Below are the code and all the weights of a small trained network. Each question names an input and a class and asks about switching units off, where a switched-off unit gives its printed mean instead of its output.

import numpy as np


def w(rows, s, z=0):
    codes = np.array(rows[::2]) - 128.0
    scale = np.full(codes.shape[1], s)
    scale[-1] = z or s
    return codes * scale


def f(y):
    return y / 2 * (1 + np.tanh(0.7978845608 * (y + 0.044715 * y**3)))


def log_softmax(a):
    a = a - a.max(-1, keepdims=True)
    return a - np.log(np.exp(a).sum(-1, keepdims=True))


def net(x, mask):
    res = np.array(x, float).reshape(1, 5) / 4 @ E
    y = f(res @ A[0][:, :-1].T + A[0][:, -1])
    res = res + np.where(mask, y, B[0][:, -1]) @ B[0][:, :-1]
    return log_softmax(res[-1] @ U[:, :-1].T + U[:, -1])


A, B = {}, {}
E = w([
[132,160,216,142,234,173,99,78,13,153],'x0',
[175,70,111,173,211,185,78,224,194,169],'x1',
[70,137,124,161,98,254,236,98,162,166],'x2',
[58,114,42,245,170,79,160,167,71,117],'x3',
[69,56,150,16,240,81,209,103,177,128],'x4',
],0.0072)
A[0] = w([
[190,171,129,204,93,184,80,116,85,155,96],'N0',
[196,147,171,63,94,202,111,89,196,170,93],'N1',
[110,162,169,123,191,211,140,103,64,163,95],'N2',
[132,134,71,107,89,127,124,155,165,123,11],'N3',
[58,88,171,81,164,73,174,78,152,93,114],'N4',
[108,122,108,145,135,188,151,102,155,160,54],'N5',
[133,87,117,97,170,121,158,113,133,114,29],'N6',
[168,123,136,100,143,49,94,160,109,107,23],'N7',
[208,155,118,191,87,154,100,151,128,162,86],'N8',
[73,106,116,85,221,89,162,110,160,200,82],'N9',
[82,135,123,136,128,236,198,112,165,174,53],'N10',
[115,117,113,156,115,177,169,89,143,172,35],'N11',
[198,119,89,106,160,47,82,101,110,129,22],'N12',
[132,84,139,88,227,110,178,149,179,131,99],'N13',
[149,218,109,149,46,130,112,109,89,114,55],'N14',
[65,116,117,143,116,201,184,152,116,143,74],'N15',
[152,105,126,100,163,135,172,112,135,89,22],'N16',
[86,88,83,208,161,98,157,136,93,138,87],'N17',
[119,79,146,90,168,115,168,130,141,128,66],'N18',
[121,116,105,138,83,111,137,141,208,95,24],'N19',
[113,165,117,150,88,155,70,154,99,146,70],'N20',
[143,132,186,169,213,190,108,88,54,165,51],'N21',
[147,104,96,124,84,116,146,150,166,115,43],'N22',
[167,142,105,157,73,171,100,146,109,122,38],'N23',
[181,82,136,162,188,142,113,180,171,180,47],'N24',
[187,136,156,31,111,175,120,124,147,143,85],'N25',
[86,98,73,217,177,85,155,126,105,131,52],'N26',
[150,105,124,118,180,21,5,164,126,96,81],'N27',
[93,162,88,166,169,122,172,179,101,102,70],'N28',
[162,156,170,133,220,148,79,103,39,130,64],'N29',
[118,74,124,81,179,105,168,124,134,170,41],'N30',
[147,76,61,121,48,105,154,175,238,105,65],'N31',
[188,61,109,152,221,218,86,222,202,174,66],'N32',
[205,127,212,84,118,166,97,84,193,121,51],'N33',
[85,194,136,86,103,55,183,14,98,61,2],'N34',
[66,128,122,159,127,254,188,102,167,156,105],'N35',
],0.0092,0.0065)
B[0] = w([
[99,157,112,114,178,194,95,214,187,91,216],'N0',
[141,119,116,243,197,72,118,60,115,111,216],'N1',
[106,88,95,54,97,61,150,126,206,197,204],'N2',
[78,93,86,89,120,132,137,74,158,121,144],'N3',
[126,192,136,139,164,204,98,214,156,103,221],'N4',
[167,110,129,113,106,143,129,109,92,105,149],'N5',
[96,121,103,129,118,157,104,141,149,70,142],'N6',
[182,67,73,92,87,161,102,97,99,93,157],'N7',
[66,183,100,95,171,207,83,193,167,76,188],'N8',
[101,179,93,136,146,184,55,184,186,113,210],'N9',
[231,64,109,87,79,145,87,107,60,130,200],'N10',
[164,67,95,93,82,151,102,124,85,90,147],'N11',
[187,82,100,83,100,154,104,100,90,79,159],'N12',
[112,186,132,132,147,197,100,206,163,104,220],'N13',
[95,181,129,126,128,187,147,172,143,62,196],'N14',
[195,87,136,105,110,120,83,115,90,104,175],'N15',
[98,120,99,134,128,156,114,115,134,47,132],'N16',
[142,118,113,204,203,91,128,75,122,117,195],'N17',
[93,171,62,116,155,185,76,164,135,93,168],'N18',
[90,90,92,79,108,74,142,121,175,136,165],'N19',
[111,150,103,125,161,177,106,185,133,93,163],'N20',
[77,90,84,61,132,41,163,111,211,158,212],'N21',
[99,85,114,84,142,112,157,100,166,125,153],'N22',
[94,127,117,117,150,165,92,172,161,77,159],'N23',
[72,135,202,135,73,124,240,126,57,21,183],'N24',
[130,116,84,250,198,75,129,108,101,96,191],'N25',
[129,100,115,221,203,76,100,55,114,98,191],'N26',
[254,70,132,81,59,157,101,112,65,143,220],'N27',
[147,101,100,186,167,107,126,48,144,86,166],'N28',
[84,64,91,58,85,79,155,89,201,174,209],'N29',
[96,147,82,121,139,175,83,166,154,80,171],'N30',
[82,82,123,58,135,46,148,101,210,215,245],'N31',
[76,214,238,140,44,139,253,106,50,102,254],'N32',
[118,90,90,235,180,96,104,70,112,96,195],'N33',
[89,170,210,149,66,155,225,134,71,73,213],'N34',
[227,88,142,70,84,124,70,117,80,143,226],'N35',
],0.0077,0.0093)
U = w([
[100,154,105,115,161,219,78,187,183,102,116],'0',
[250,83,113,72,91,146,92,127,98,124,124],'1',
[76,89,104,56,124,57,154,125,221,157,117],'2',
[140,106,104,251,199,86,113,100,128,112,116],'3',
[75,164,177,133,77,157,225,137,82,96,120],'4',
[191,185,169,137,151,126,124,178,142,232,247],'5',
[123,153,133,131,144,131,96,151,105,214,87],'6',
],0.011,0.014)

Each question gives the input, the list of numbers given to net, and the class t.
The units are the neurons (one row each of A and B). Each row of codes is followed by its name. A weight is (code - 128) times the scale printed after its matrix; where a second scale follows, it is the last column's (A, B and U).
mask holds one flag per neuron, in row order. A switched-off neuron (its flag False) gives its mean, the last column of its row in B, instead of its output. The means were averaged over made-up inputs and are rounded, as every weight is.
A unit's drop is (log p(t) with every unit on - log p(t) with that unit switched off) / (log p(t) with every unit on - log p(t) with every unit switched off).
The circuit of an input: a set's keep is (log p(t) with only the set's units on - log p(t) with every unit switched off) / (log p(t) with every unit on - log p(t) with every unit switched off). Starting from the 12 units with the biggest drops (on a tie, the unit counted first), units are removed one at a time, each time the one whose removal leaves the highest keep (on an exact tie, the one counted first), for as long as the keep stays at least 0.8.
units of the circuit, in order: the units of the circuit, biggest drop first
unit that matters most: the unit with the biggest drop
top k neurons: the k neurons with the biggest drops, biggest first
drop when u is switched off: that unit's drop, to one decimal
input [7,6,6,7,-4], class 2: unit that matters most : N21
input [-7,8,-7,7,2], class 4: top 2 neurons : N32; N24
input [-4,-8,6,8,-6], class 3: top 4 neurons : N32; N26; N17; N28
input [-8,-7,-8,-6,5], class 1: top 4 neurons : N27; N7; N12; N21
input [-6,-7,-3,-3,-4], class 4: top 2 neurons : N34; N14
input [-1,4,-7,-7,5], class 1: top 2 neurons : N27; N7
input [3,-5,-4,-5,4], class 3: units of the circuit, in order : N25; N33
input [-8,-8,2,8,-6], class 2: top 4 neurons : N31; N32; N19; N1
input [8,1,8,-3,2], class 1: top 2 neurons : N10; N35
input [-8,4,8,1,-4], class 1: top 2 neurons : N35; N10
input [-7,1,6,-1,7], class 0: top 2 neurons : N4; N13
input [5,3,-2,-6,5], class 3: top 3 neurons : N33; N25; N1
input [-3,7,-7,0,7], class 0: top 2 neurons : N13; N9
input [0,-4,-6,1,6], class 0: unit that matters most : N4
input [6,5,1,-8,2], class 3: top 2 neurons : N1; N33
input [-6,-4,-6,1,-2], class 1: top 2 neurons : N27; N21
input [-2,6,8,-3,-5], class 1: top 2 neurons : N35; N10
input [-7,-5,1,-4,-5], class 2: drop when N7 is switched off : 0.0
input [-8,6,-2,1,-4], class 2: drop when N31 is switched off : 1.2
input [4,8,-5,-3,4], class 4: units of the circuit, in order : N32
input [6,1,5,6,-7], class 0: drop when N8 is switched off : 0.2
input [-8,6,-2,-4,-7], class 2: drop when N9 is switched off : 0.1
